Below are the code and all the weights of a small trained network. Each question names an input and a class and asks about switching units off, where a switched-off unit gives its printed mean instead of its output.

import numpy as np


def w(rows, s, z=0):
    codes = np.array(rows[::2]) - 128.0
    scale = np.full(codes.shape[1], s)
    scale[-1] = z or s
    return codes * scale


def norm(h):
    return h / np.sqrt((h * h).mean(-1, keepdims=True) + 1e-5)


def f(y):
    return np.maximum(y, 0)


def log_softmax(a):
    a = a - a.max(-1, keepdims=True)
    return a - np.log(np.exp(a).sum(-1, keepdims=True))


def net(x, mask):
    res = np.array(x, float).reshape(1, 8) / 4 @ E
    u = 0
    for l in range(4):
        y = f(norm(res) @ A[l][:, :-1].T + A[l][:, -1])
        res = res + np.where(mask[u : u + 3], y, B[l][:, -1]) @ B[l][:, :-1]
        u += 3
    return log_softmax(norm(res)[-1] @ U[:, :-1].T + U[:, -1])


A, B = {}, {}
E = w([
[134,138,117,116,124,141,119,130],'x0',
[176,81,123,176,120,138,77,154],'x1',
[133,128,131,118,113,128,124,125],'x2',
[126,137,129,122,123,130,112,124],'x3',
[136,120,128,130,119,126,144,126],'x4',
[126,132,123,138,128,128,127,125],'x5',
[181,130,78,84,181,4,115,95],'x6',
[187,198,154,112,145,48,152,181],'x7',
],0.017)
A[0] = w([
[41,199,129,55,124,124,216,76,255],'L0N1',
[132,51,48,74,200,42,99,22,119],'L0N2',
[142,220,205,155,88,111,157,254,40],'L0N3',
],0.016,0.0079)
B[0] = w([
[56,156,91,9,136,188,148,119,235],'L0N1',
[164,130,79,113,94,120,62,18,255],'L0N2',
[175,152,127,82,220,197,132,56,198],'L0N3',
],0.015,0.02)
A[1] = w([
[224,169,182,179,137,143,109,154,215],'L1N1',
[100,183,133,74,65,57,129,110,75],'L1N2',
[178,187,105,79,138,4,122,134,3],'L1N3',
],0.029,0.00061)
B[1] = w([
[197,30,40,174,144,194,175,88,175],'L1N1',
[130,124,86,217,199,120,219,124,234],'L1N2',
[92,170,200,150,144,54,110,254,249],'L1N3',
],0.015,0.016)
A[2] = w([
[32,223,205,115,206,150,191,158,101],'L2N1',
[207,128,205,126,130,79,177,219,6],'L2N2',
[6,220,104,35,120,62,106,118,95],'L2N3',
],0.02,0.0025)
B[2] = w([
[35,185,204,87,62,2,62,127,235],'L2N1',
[162,101,83,176,125,213,224,222,160],'L2N2',
[190,59,105,219,137,165,237,80,250],'L2N3',
],0.014,0.02)
A[3] = w([
[70,44,155,164,28,200,148,138,223],'L3N1',
[142,30,136,251,47,120,11,191,208],'L3N2',
[40,39,119,149,46,190,122,153,1],'L3N3',
],0.023,0.00093)
B[3] = w([
[143,159,113,149,175,72,149,176,251],'L3N1',
[141,121,177,87,68,192,6,159,229],'L3N2',
[136,122,140,168,132,94,172,161,242],'L3N3',
],0.023,0.012)
U = w([
[68,152,151,138,136,64,182,154,152],'0',
[152,92,83,129,149,159,136,54,253],'1',
[162,119,156,159,131,126,74,217,164],'2',
[131,114,137,102,68,115,7,90,7],'3',
[86,172,200,26,150,191,114,109,2],'4',
],0.019,0.0029)

Each question gives the input, the list of numbers given to net, and the class t.
The units are the neurons (one row each of A and B). Each row of codes is followed by its name. A weight is (code - 128) times the scale printed after its matrix; where a second scale follows, it is the last column's (A, B and U).
mask holds one flag per neuron, layer by layer. A switched-off neuron (its flag False) gives its mean, the last column of its row in B, instead of its output. The means were averaged over made-up inputs and are rounded, as every weight is.
A unit's drop is (log p(t) with every unit on - log p(t) with that unit switched off) / (log p(t) with every unit on - log p(t) with every unit switched off).
The circuit of an input: a set's keep is (log p(t) with only the set's units on - log p(t) with every unit switched off) / (log p(t) with every unit on - log p(t) with every unit switched off). Starting from all 12 units, units are removed one at a time, each time the one whose removal leaves the highest keep (on an exact tie, the one counted first), for as long as the keep stays at least 0.8.
circuit, biggest first: the units of the circuit, biggest drop first
unit that matters most: the unit with the biggest drop
top k neurons: the k neurons with the biggest drops, biggest first
k most important neurons of layer l: the k neurons of layer l with the biggest drops, biggest first
drop of u: that unit's drop, to one decimal
input [5,2,4,8,0,-8,-8,-8], class 2: top 2 neurons => [L0N1; L3N2]
input [-5,6,6,2,5,-4,8,8], class 2: circuit, biggest first => [L1N3; L0N1; L3N2]
input [5,6,6,1,-3,1,8,4], class 2: top neuron => [L1N3]
input [-5,6,-7,-1,6,1,-3,-4], class 2: 2 most important neurons of layer 0 => [L0N1; L0N2]
input [-7,2,3,1,-6,2,4,-1], class 3: top 2 neurons => [L0N1; L0N2]
input [-4,3,8,4,3,2,-8,5], class 1: circuit, biggest first => [L0N1; L1N1]
input [7,-4,-4,-1,-7,-4,0,-5], class 0: top 3 neurons => [L0N3; L0N2; L1N1]
input [8,6,-3,-2,0,-8,-4,-8], class 2: top 2 neurons => [L0N1; L3N2]
input [6,-8,-4,2,-2,1,6,-1], class 1: top 3 neurons => [L0N2; L2N3; L0N1]
input [-3,-8,4,8,-5,0,4,-1], class 1: top 2 neurons => [L0N1; L2N3]
input [6,1,-3,-4,5,3,-4,-8], class 2: top 2 neurons => [L0N1; L0N3]
input [-1,3,-2,-8,-8,-1,6,5], class 2: top 2 neurons => [L1N3; L0N1]
input [6,5,7,8,5,-3,-7,-8], class 2: circuit, biggest first => [L0N1; L3N1]
input [-1,0,7,5,5,3,-4,3], class 4: 2 most important neurons of layer 0 => [L0N3; L0N2]
input [7,-2,6,-5,0,8,-2,2], class 4: 2 most important neurons of layer 0 => [L0N3; L0N2]
input [3,8,-7,7,-8,1,-2,1], class 1: top 4 neurons => [L1N1; L0N1; L2N1; L1N3]
input [-8,-2,8,-4,5,7,-1,-6], class 0: unit that matters most => L0N2
input [1,8,6,2,7,-5,-7,2], class 1: top 4 neurons => [L0N1; L1N1; L2N1; L1N3]
input [-1,1,2,-8,-1,-4,8,-4], class 3: top 2 neurons => [L0N2; L0N1]
input [-2,-8,-8,6,7,-5,-1,4], class 4: circuit, biggest first => [L0N1]
input [7,1,2,-5,-1,2,7,-1], class 3: top 4 neurons => [L0N2; L0N1; L0N3; L1N3]
input [3,2,4,-2,5,7,-2,-4], class 2: top 4 neurons => [L0N1; L0N3; L3N2; L0N2]
input [7,4,-1,4,-8,-3,4,-7], class 3: 2 most important neurons of layer 0 => [L0N1; L0N3]
input [1,-2,-3,-6,0,-6,-4,2], class 4: 2 most important neurons of layer 0 => [L0N3; L0N2]
input [-3,8,2,7,-1,4,0,-4], class 2: 2 most important neurons of layer 3 => [L3N1; L3N3]
input [-8,-2,-1,7,8,-2,-1,3], class 4: drop of L0N3 => 0.3
input [4,0,4,7,-7,3,-1,-8], class 0: drop of L0N2 => 0.2
